Below is a small trained network, with its code and all its weights. Each question gives an input and a target symbol and asks what happens when units are switched off, that is, made to give their printed mean instead of their output.

import numpy as np


def w(rows, s, z=0):
    codes = np.array(rows[::2]) - 128.0
    scale = np.full(codes.shape[1], s)
    scale[-1] = z or s
    return codes * scale


def f(y):
    return y / 2 * (1 + np.tanh(0.7978845608 * (y + 0.044715 * y**3)))


def softmax(a):
    e = np.exp(a - a.max(-1, keepdims=True))
    return e / e.sum(-1, keepdims=True)


def log_softmax(a):
    a = a - a.max(-1, keepdims=True)
    return a - np.log(np.exp(a).sum(-1, keepdims=True))


def net(x, mask):
    ids = ['δμξπστ'.index(c) for c in x.split()]
    T = len(ids)
    res = E[ids] + P[:T]
    r = res
    for j in range(2):
        rows = slice(3 * j, 3 * j + 3)
        q, k, v = (r @ M[0][rows].T for M in (Q, K, V))
        z = softmax(np.where(np.tri(T) > 0, q @ k.T / 3**0.5, -1e9)) @ v
        o = O[0][rows]
        res = res + np.where(mask[j], z, o[:, -1]) @ o[:, :-1]
    y = f(res @ A[0][:, :-1].T + A[0][:, -1])
    res = res + np.where(mask[2:14], y, B[0][:, -1]) @ B[0][:, :-1]
    return log_softmax(res[-1] @ U[:, :-1].T + U[:, -1])


Q, K, V, O, A, B = {}, {}, {}, {}, {}, {}
E = w([
[232,178,108],'δ',
[177,91,111],'μ',
[161,117,170],'ξ',
[195,75,102],'π',
[110,147,2],'σ',
[195,75,141],'τ',
],0.02)
P = w([
[161,4,152],'0',
[139,122,94],'1',
[139,116,94],'2',
[141,119,93],'3',
[140,127,89],'4',
[137,128,89],'5',
[139,129,89],'6',
[137,132,85],'7',
[133,133,86],'8',
[133,138,82],'9',
],0.017)
Q[0] = w([
[122,43,81],'h1',
[191,135,112],'h1',
[123,79,6],'h1',
[59,159,211],'h2',
[141,223,81],'h2',
[149,95,128],'h2',
],0.013)
K[0] = w([
[137,193,40],'h1',
[252,83,127],'h1',
[177,238,105],'h1',
[99,229,143],'h2',
[212,152,184],'h2',
[95,90,89],'h2',
],0.015)
V[0] = w([
[163,131,163],'h1',
[62,84,15],'h1',
[103,220,92],'h1',
[118,33,177],'h2',
[254,160,192],'h2',
[195,176,58],'h2',
],0.0094)
O[0] = w([
[2,133,140,158],'h1',
[239,118,139,107],'h1',
[119,191,49,100],'h1',
[175,153,228,249],'h2',
[68,74,188,229],'h2',
[87,14,37,153],'h2',
],0.009,0.012)
A[0] = w([
[117,161,168,100],'n1',
[178,73,148,114],'n2',
[189,97,140,116],'n3',
[208,74,144,116],'n4',
[117,85,156,79],'n5',
[240,137,76,5],'n6',
[59,195,202,99],'n7',
[197,249,154,92],'n8',
[82,93,119,132],'n9',
[187,70,146,110],'n10',
[209,84,74,133],'n11',
[149,95,37,124],'n12',
],0.011,0.014)
B[0] = w([
[49,158,184,142],'n1',
[81,183,101,232],'n2',
[99,156,69,209],'n3',
[110,166,135,255],'n4',
[200,208,9,163],'n5',
[1,132,234,164],'n6',
[66,34,133,158],'n7',
[146,62,89,194],'n8',
[110,123,92,172],'n9',
[84,177,75,236],'n10',
[97,39,64,203],'n11',
[187,192,208,188],'n12',
],0.0079,0.0099)
U = w([
[158,7,199,234],'δ',
[183,239,136,181],'μ',
[9,131,254,2],'ξ',
[216,199,2,110],'π',
[15,64,73,128],'σ',
[94,238,173,87],'τ',
],0.0072,0.0077)

Each question gives the input, a string of symbols that net reads in full, and the target symbol t.
The units are the heads (3 rows each of Q, K, V and O) and the neurons (one row each of A and B). Each row of codes is followed by its name. A weight is (code - 128) times the scale printed after its matrix; where a second scale follows, it is the last column's (O, A, B and U).
mask holds one flag per unit, heads first, then neurons. A switched-off unit (its flag False) gives its mean, the last column of its rows in O or B, instead of its output. The means were averaged over made-up inputs and are rounded, as every weight is.
A unit's drop is (log p(t) with every unit on - log p(t) with that unit switched off) / (log p(t) with every unit on - log p(t) with every unit switched off).
The circuit of an input: a set's keep is (log p(t) with only the set's units on - log p(t) with every unit switched off) / (log p(t) with every unit on - log p(t) with every unit switched off). Starting from the 12 units with the biggest drops (on a tie, the unit counted first), units are removed one at a time, each time the one whose removal leaves the highest keep (on an exact tie, the one counted first), for as long as the keep stays at least 0.8.
units of the circuit, in order: the units of the circuit, biggest drop first
top k neurons: the k neurons with the biggest drops, biggest first
which heads matter: for each layer, one digit per head in row order, 1 if its drop is at least 0.15 and else 0, layers parted by /
drop of u: that unit's drop, to one decimal
input π τ σ π, target σ: units of the circuit, in order	(n6, h1, n11, n10)
input τ τ σ π τ ξ ξ μ δ, target ξ: units of the circuit, in order	(h2, h1, n1)
input δ μ τ, target σ: which heads matter	01
input σ δ ξ, target π: units of the circuit, in order	(h2)
input τ ξ ξ μ, target μ: units of the circuit, in order	(h2, n6, n11)
input μ π μ ξ, target μ: which heads matter	10
input σ π δ τ, target π: which heads matter	01
input σ τ σ π μ π σ σ δ σ, target π: units of the circuit, in order	(n12, h1, n6)
input τ δ μ δ π δ τ, target ξ: units of the circuit, in order	(h2, n1)
input π μ π μ σ π τ, target σ: top 4 neurons	(n11, n6, n12, n8)
input δ ξ δ δ δ ξ, target σ: top 3 neurons	(n9, n12, n5)
input τ ξ δ σ δ π δ, target ξ: units of the circuit, in order	(h2, h1, n7)
input σ μ δ μ μ σ, target π: units of the circuit, in order	(n12, h2)
input σ σ ξ, target σ: units of the circuit, in order	(n11, n6, h1, h2)
input δ μ ξ δ, target δ: units of the circuit, in order	(n10, n2, h1)
input ξ μ σ π, target σ: units of the circuit, in order	(n6, n11, h1, n10)
input σ μ σ τ δ σ τ μ, target π: top 2 neurons	(n6, n12)
input σ δ δ π μ π δ μ μ π, target π: top 3 neurons	(n12, n6, n7)
input σ π δ μ μ δ σ π δ π, target π: top 2 neurons	(n12, n7)
input δ μ δ δ, target σ: top neuron	(n12)
input σ δ μ, target π: top neuron	(n12)
input τ δ τ, target ξ: drop of n7	0.2
input τ π ξ μ π, target μ: drop of h2	1.0
input π μ μ, target μ: drop of n10	0.0
input δ μ δ μ τ ξ δ σ δ, target δ: drop of n3	0.2
